Here is a tiny trained network, its code and every weight. The questions are about switching its units off for an input and a class, where a switched-off unit gives its printed mean instead of its output.

import numpy as np


def w(rows, s, z=0):
    codes = np.array(rows[::2]) - 128.0
    scale = np.full(codes.shape[1], s)
    scale[-1] = z or s
    return codes * scale


def f(y):
    return y / 2 * (1 + np.tanh(0.7978845608 * (y + 0.044715 * y**3)))


def log_softmax(a):
    a = a - a.max(-1, keepdims=True)
    return a - np.log(np.exp(a).sum(-1, keepdims=True))


def net(x, mask):
    res = np.array(x, float).reshape(1, 3) / 4 @ E
    y = f(res @ A[0][:, :-1].T + A[0][:, -1])
    res = res + np.where(mask, y, B[0][:, -1]) @ B[0][:, :-1]
    return log_softmax(res[-1] @ U[:, :-1].T + U[:, -1])


A, B = {}, {}
E = w([
[190,75,101],'x0',
[144,249,137],'x1',
[108,131,54],'x2',
],0.013)
A[0] = w([
[175,156,102,192],'n0',
[159,177,87,93],'n1',
[149,162,173,101],'n2',
[103,119,131,174],'n3',
[80,139,126,172],'n4',
[96,126,132,87],'n5',
[166,173,195,31],'n6',
[161,94,125,125],'n7',
[156,113,60,111],'n8',
[145,144,160,40],'n9',
[152,119,119,97],'n10',
[134,130,213,154],'n11',
[129,120,126,116],'n12',
[117,156,127,45],'n13',
[132,144,114,113],'n14',
[63,82,144,26],'n15',
[155,119,140,68],'n16',
[102,161,131,65],'n17',
[122,164,107,3],'n18',
[187,111,199,160],'n19',
[102,127,111,131],'n20',
[120,131,116,201],'n21',
[166,52,84,111],'n22',
[35,61,153,34],'n23',
[176,90,134,67],'n24',
[102,175,149,128],'n25',
[93,69,4,65],'n26',
[164,159,115,211],'n27',
[141,83,114,57],'n28',
[88,86,123,246],'n29',
[103,129,131,140],'n30',
[121,110,130,198],'n31',
[150,113,49,42],'n32',
[141,57,143,211],'n33',
[109,117,123,142],'n34',
[135,160,88,97],'n35',
[154,124,142,123],'n36',
],0.019,0.0025)
B[0] = w([
[113,99,95,184],'n0',
[169,86,81,205],'n1',
[160,135,150,195],'n2',
[104,127,131,142],'n3',
[109,147,99,168],'n4',
[111,132,118,136],'n5',
[174,156,165,219],'n6',
[109,171,130,175],'n7',
[105,87,162,183],'n8',
[146,133,142,152],'n9',
[113,139,126,138],'n10',
[179,107,171,205],'n11',
[125,131,133,129],'n12',
[148,131,107,160],'n13',
[143,117,116,143],'n14',
[85,101,95,186],'n15',
[123,152,122,136],'n16',
[138,136,98,177],'n17',
[156,116,88,169],'n18',
[122,220,125,201],'n19',
[116,146,121,140],'n20',
[127,127,121,142],'n21',
[108,226,131,241],'n22',
[50,77,81,222],'n23',
[99,185,127,180],'n24',
[158,143,92,215],'n25',
[143,70,253,252],'n26',
[135,109,95,188],'n27',
[117,168,152,180],'n28',
[64,122,150,197],'n29',
[115,128,120,139],'n30',
[115,128,134,149],'n31',
[127,66,171,184],'n32',
[106,170,156,232],'n33',
[109,133,132,138],'n34',
[166,106,93,175],'n35',
[127,151,122,139],'n36',
],0.044,0.011)
U = w([
[121,162,210,192],'0',
[123,222,80,165],'1',
[98,227,137,3],'2',
[2,89,45,209],'3',
[125,51,82,136],'4',
[92,120,244,35],'5',
[167,132,23,76],'6',
[226,171,157,200],'7',
],0.0075,0.0056)

Each question gives the input, the list of numbers given to net, and the class t.
The units are the neurons (one row each of A and B). Each row of codes is followed by its name. A weight is (code - 128) times the scale printed after its matrix; where a second scale follows, it is the last column's (A, B and U).
mask holds one flag per neuron, in row order. A switched-off neuron (its flag False) gives its mean, the last column of its row in B, instead of its output. The means were averaged over made-up inputs and are rounded, as every weight is.
A unit's drop is (log p(t) with every unit on - log p(t) with that unit switched off) / (log p(t) with every unit on - log p(t) with every unit switched off).
The circuit of an input: a set's keep is (log p(t) with only the set's units on - log p(t) with every unit switched off) / (log p(t) with every unit on - log p(t) with every unit switched off). Starting from the 12 units with the biggest drops (on a tie, the unit counted first), units are removed one at a time, each time the one whose removal leaves the highest keep (on an exact tie, the one counted first), for as long as the keep stays at least 0.8.
circuit, biggest first: the units of the circuit, biggest drop first
k most important neurons: the k neurons with the biggest drops, biggest first
drop when u is switched off: that unit's drop, to one decimal
input [2,-8,-4], class 2: circuit, biggest first : [n22]
input [-3,-1,-2], class 3: circuit, biggest first : [n26 n22]
input [-3,1,1], class 6: circuit, biggest first : [n26 n22 n33]
input [3,1,-3], class 2: circuit, biggest first : [n26 n1]
input [-1,-6,0], class 3: 3 most important neurons : [n23 n15 n6]
input [8,4,4], class 4: 2 most important neurons : [n1 n0]
input [4,3,8], class 5: 3 most important neurons : [n26 n23 n8]
input [-6,-8,5], class 3: 3 most important neurons : [n23 n15 n6]
input [7,2,-2], class 1: 2 most important neurons : [n26 n29]
input [-5,0,5], class 3: 2 most important neurons : [n11 n6]
input [0,-5,-4], class 2: 3 most important neurons : [n33 n19 n22]
input [-4,0,5], class 4: 3 most important neurons : [n22 n23 n33]
input [-3,7,0], class 6: drop when n26 is switched off : 0.3
input [4,8,6], class 6: drop when n23 is switched off : 0.1
input [-5,3,2], class 6: most important neuron : [n26]
input [8,0,2], class 5: drop when n26 is switched off : 0.3
